Look-ups in named tables: a row name and a column name give one cell, copied from the table.

Gub:
columns: Tisad, Lek, Kibep, Gazot, Zas, Zikulez, Renomav
Gufel: [-29.7, 14.5, 62.5, 29.1, 55.9, 64.2, -9.4]
Mutu: [-13.3, 25.5, 19.6, 35.2, 98.3, 41.7, -9.4]
Zifisi: [60.5, 31.0, -55.5, -1.6, 24.1, 36.1, -9.4]
Puvol: [-21.5, 20.0, 62.5, 29.1, 2.9, 75.4, -30.1]
Dizap: [35.9, 36.4, 8.9, 23.0, -39.5, 64.2, -50.8]
Sukelar: [44.1, 41.9, -12.6, 29.1, -18.3, 52.9, -50.8]
Veg: [52.3, 47.4, -23.3, 35.2, -7.7, 41.7, -50.8]
Zupof: [27.7, 31.0, 19.6, 23.0, -28.9, 69.8, -50.8]
Gedi: [27.7, -7.3, -23.3, -26.1, 55.9, -14.5, 73.5]
Gidi: [44.1, 41.9, -1.8, 29.1, -28.9, 58.6, -50.8]
Lobud: [60.5, 36.4, -55.5, 10.7, 24.1, 41.7, -30.1]
Tuga: [52.3, 41.9, -44.7, 23.0, 34.7, 41.7, -30.1]
Kapu: [-5.1, -23.8, 41.1, -38.4, -28.9, 36.1, 63.1]

Veg, Kibep => -23.3
Sukelar, Zikulez => 52.9
Puvol, Lek => 20.0
Dizap, Lek => 36.4
Puvol, Renomav => -30.1
Zifisi, Tisad => 60.5
Mutu, Tisad => -13.3
Gedi, Tisad => 27.7
Lobud, Kibep => -55.5
Mutu, Zas => 98.3
Puvol, Zikulez => 75.4
Tuga, Zikulez => 41.7
Gedi, Lek => -7.3
Sukelar, Gazot => 29.1
Gidi, Renomav => -50.8
Lobud, Lek => 36.4
Tuga, Lek => 41.9
Kapu, Lek => -23.8
Veg, Lek => 47.4
Sukelar, Renomav => -50.8
Row with the largest Renomav: Gedi

Table Disu
	Vaz	Binu	Gubokin	Fekitu	Dazovu	Kinuk	Pige	Taf	Likesa	Zegumek
Lomar	47700	86844	32822	63009	74147	54283	41613	60953	38281	39110
Rosig	47512	24251	61662	59584	40145	46194	50703	44462	54296	41648
Vod	50740	39813	37268	48758	58277	66581	49416	58968	48091	32529
Pupek	50058	27535	60214	54774	39677	38952	43469	30712	66682	73955
Gor	48575	47234	40224	39493	48494	55110	48274	52706	46566	34424
Monak	45719	48619	64073	41455	70412	54572	48601	57685	47375	12419
Kiv	43581	69630	50473	80418	48378	35295	43562	49033	39351	41698

Kiv, Binu -> 69630
Lomar, Binu -> 86844
Rosig, Pige -> 50703
Monak, Binu -> 48619
Lomar, Taf -> 60953
Gor, Taf -> 52706
Pupek, Likesa -> 66682

Table Vamapu
	Sil	Lumavo	Bupi	Nar	Musep	Ravenu	Met	Zegu
Dagad	5.74	8.83	5.15	6.56	7.62	4.74	5.02	7.35
Bimav	9.55	3.83	5.20	6.44	5.25	4.02	5.62	4.12
Gisez	7.05	9.04	6.16	7.21	8.27	8.29	8.49	4.46
Gelomed	5.12	5.24	2.80	7.48	5.25	4.10	4.51	4.80
Fuva	4.83	6.45	7.67	8.42	6.15	8.20	3.70	7.18
Pif	5.81	6.19	6.76	5.30	6.75	6.52	6.60	6.33
Melov	3.93	5.52	5.72	6.30	8.38	6.70	6.37	6.76
Ramebud	6.82	4.75	4.83	6.14	5.53	4.87	7.56	6.43
Solofus	5.16	5.97	6.71	6.12	8.42	2.10	7.40	9.55
Lodaka	7.95	5.07	8.20	7.17	7.35	4.33	5.75	5.75
Bol	4.00	5.82	4.03	5.04	4.14	9.69	5.90	7.26
Futi	7.48	5.14	5.25	8.18	2.18	6.48	5.10	6.59
Bimop	6.60	5.65	9.08	6.47	7.52	7.61	7.43	6.51
Zev	6.18	6.61	6.61	6.29	6.22	6.52	6.54	6.41

Gisez, Nar: 7.21
Zev, Ravenu: 6.52
Gelomed, Bupi: 2.80
Futi, Zegu: 6.59
Bimop, Sil: 6.60
Bol, Sil: 4.00
Melov, Bupi: 5.72
Row with the largest Sil: Bimav

